Below are the code and all the weights of a small trained network. Each question names an input and a class and asks about switching units off, where a switched-off unit gives its printed mean instead of its output.

import numpy as np


def w(rows, s, z=0):
    codes = np.array(rows[::2]) - 128.0
    scale = np.full(codes.shape[1], s)
    scale[-1] = z or s
    return codes * scale


def f(y):
    return y / 2 * (1 + np.tanh(0.7978845608 * (y + 0.044715 * y**3)))


def log_softmax(a):
    a = a - a.max(-1, keepdims=True)
    return a - np.log(np.exp(a).sum(-1, keepdims=True))


def net(x, mask):
    res = np.array(x, float).reshape(1, 5) / 4 @ E
    y = f(res @ A[0][:, :-1].T + A[0][:, -1])
    res = res + np.where(mask, y, B[0][:, -1]) @ B[0][:, :-1]
    return log_softmax(res[-1] @ U[:, :-1].T + U[:, -1])


A, B = {}, {}
E = w([
[131,128,130,127,130],'x0',
[103,123,110,62,254],'x1',
[82,84,220,69,112],'x2',
[61,57,130,218,159],'x3',
[186,49,85,98,118],'x4',
],0.0055)
A[0] = w([
[142,162,133,83,113,28],'neuron 1',
[136,179,108,56,94,73],'neuron 2',
[152,123,137,160,52,101],'neuron 3',
[132,141,88,140,139,30],'neuron 4',
[148,159,57,166,149,49],'neuron 5',
[118,104,181,105,125,122],'neuron 6',
[83,74,117,186,145,67],'neuron 7',
[133,179,101,54,91,99],'neuron 8',
[78,76,127,187,155,89],'neuron 9',
[84,247,188,175,165,70],'neuron 10',
[190,24,78,96,123,71],'neuron 11',
[135,127,125,114,180,58],'neuron 12',
[115,130,131,128,143,254],'neuron 13',
[126,128,117,106,173,43],'neuron 14',
[120,126,116,98,207,73],'neuron 15',
[133,121,134,149,73,76],'neuron 16',
[108,81,202,82,115,73],'neuron 17',
[167,64,103,108,129,64],'neuron 18',
[132,129,143,158,68,53],'neuron 19',
[80,75,117,183,145,83],'neuron 20',
[138,128,140,162,43,49],'neuron 21',
[160,163,62,171,144,113],'neuron 22',
[102,110,152,100,107,52],'neuron 23',
[114,91,193,84,108,50],'neuron 24',
[171,172,139,79,115,82],'neuron 25',
[113,87,200,86,110,62],'neuron 26',
[111,129,108,87,192,82],'neuron 27',
[122,128,121,100,203,88],'neuron 28',
[151,180,125,62,105,52],'neuron 29',
[119,127,114,96,197,75],'neuron 30',
[177,160,67,181,164,59],'neuron 31',
],0.011,0.0051)
B[0] = w([
[111,128,193,158,174,112],'neuron 1',
[157,82,185,153,150,158],'neuron 2',
[110,117,104,165,45,178],'neuron 3',
[103,177,182,135,155,104],'neuron 4',
[139,203,170,112,125,156],'neuron 5',
[161,158,111,116,114,150],'neuron 6',
[166,95,202,148,156,161],'neuron 7',
[172,72,173,148,140,173],'neuron 8',
[188,80,193,140,134,178],'neuron 9',
[50,89,160,2,139,204],'neuron 10',
[44,98,173,22,129,194],'neuron 11',
[93,139,144,166,114,123],'neuron 12',
[193,87,85,100,55,254],'neuron 13',
[84,145,151,165,115,117],'neuron 14',
[104,132,129,178,49,170],'neuron 15',
[91,134,135,154,92,133],'neuron 16',
[162,202,131,95,103,162],'neuron 17',
[72,126,154,87,158,136],'neuron 18',
[72,134,148,170,99,133],'neuron 19',
[173,90,201,142,144,168],'neuron 20',
[77,117,132,177,54,159],'neuron 21',
[178,184,142,79,70,198],'neuron 22',
[119,170,151,127,148,109],'neuron 23',
[138,203,154,110,119,140],'neuron 24',
[157,87,167,151,154,155],'neuron 25',
[151,200,150,100,108,150],'neuron 26',
[103,125,126,168,56,167],'neuron 27',
[110,126,123,174,55,171],'neuron 28',
[146,93,199,156,155,149],'neuron 29',
[100,130,129,174,65,161],'neuron 30',
[155,206,173,97,109,178],'neuron 31',
],0.034,0.0039)
U = w([
[207,37,231,182,155,93],'0',
[68,110,138,214,47,110],'1',
[196,233,173,106,124,113],'2',
[164,76,131,113,106,247],'3',
[52,53,164,49,139,85],'4',
[125,115,4,200,249,120],'5',
[37,208,154,253,249,90],'6',
],0.006,0.011)

Each question gives the input, the list of numbers given to net, and the class t.
The units are the neurons (one row each of A and B). Each row of codes is followed by its name. A weight is (code - 128) times the scale printed after its matrix; where a second scale follows, it is the last column's (A, B and U).
mask holds one flag per neuron, in row order. A switched-off neuron (its flag False) gives its mean, the last column of its row in B, instead of its output. The means were averaged over made-up inputs and are rounded, as every weight is.
A unit's drop is (log p(t) with every unit on - log p(t) with that unit switched off) / (log p(t) with every unit on - log p(t) with every unit switched off).
The circuit of an input: a set's keep is (log p(t) with only the set's units on - log p(t) with every unit switched off) / (log p(t) with every unit on - log p(t) with every unit switched off). Starting from the 12 units with the biggest drops (on a tie, the unit counted first), units are removed one at a time, each time the one whose removal leaves the highest keep (on an exact tie, the one counted first), for as long as the keep stays at least 0.8.
units of the circuit, in order: the units of the circuit, biggest drop first
most important unit: the unit with the biggest drop
top k neurons: the k neurons with the biggest drops, biggest first
drop when u is switched off: that unit's drop, to one decimal
input [-4,-6,3,4,8], class 4: top 2 neurons	(neuron 11; neuron 18)
input [-3,-7,7,5,-8], class 4: most important unit	neuron 10
input [2,7,-3,-3,-8], class 4: top 2 neurons	(neuron 10; neuron 3)
input [-5,-4,-3,5,6], class 4: top 3 neurons	(neuron 11; neuron 18; neuron 8)
input [1,1,1,7,8], class 4: top 3 neurons	(neuron 11; neuron 18; neuron 8)
input [6,-6,6,-1,1], class 1: units of the circuit, in order	(neuron 21; neuron 3)
input [-4,-4,4,-8,-8], class 0: units of the circuit, in order	(neuron 8; neuron 29)
input [0,4,-6,6,-3], class 0: top 4 neurons	(neuron 9; neuron 20; neuron 7; neuron 17)
input [0,4,6,5,6], class 2: top 2 neurons	(neuron 17; neuron 26)
input [-2,-1,-5,-4,0], class 2: units of the circuit, in order	(neuron 22; neuron 31)
input [6,-3,-7,7,7], class 0: top 3 neurons	(neuron 7; neuron 20; neuron 9)
input [-5,1,1,6,7], class 4: top 2 neurons	(neuron 11; neuron 18)
input [5,-8,2,-3,7], class 1: top 2 neurons	(neuron 3; neuron 21)
input [1,2,-4,3,-5], class 4: most important unit	neuron 10
input [-2,4,-7,5,7], class 2: top 4 neurons	(neuron 31; neuron 22; neuron 5; neuron 10)
input [-2,4,-6,5,-1], class 2: top 4 neurons	(neuron 31; neuron 22; neuron 5; neuron 8)
input [-1,0,2,-1,3], class 5: top 2 neurons	(neuron 10; neuron 22)
input [3,-1,6,-5,0], class 2: top 3 neurons	(neuron 17; neuron 26; neuron 24)
input [-2,-4,6,-4,3], class 2: drop when neuron 17 is switched off	0.3
input [4,-6,0,1,8], class 4: most important unit	neuron 11
input [1,7,7,-1,6], class 1: drop when neuron 27 is switched off	0.2
input [7,-3,4,8,7], class 0: drop when neuron 20 is switched off	0.3
input [0,1,-5,-2,2], class 2: drop when neuron 19 is switched off	0.0
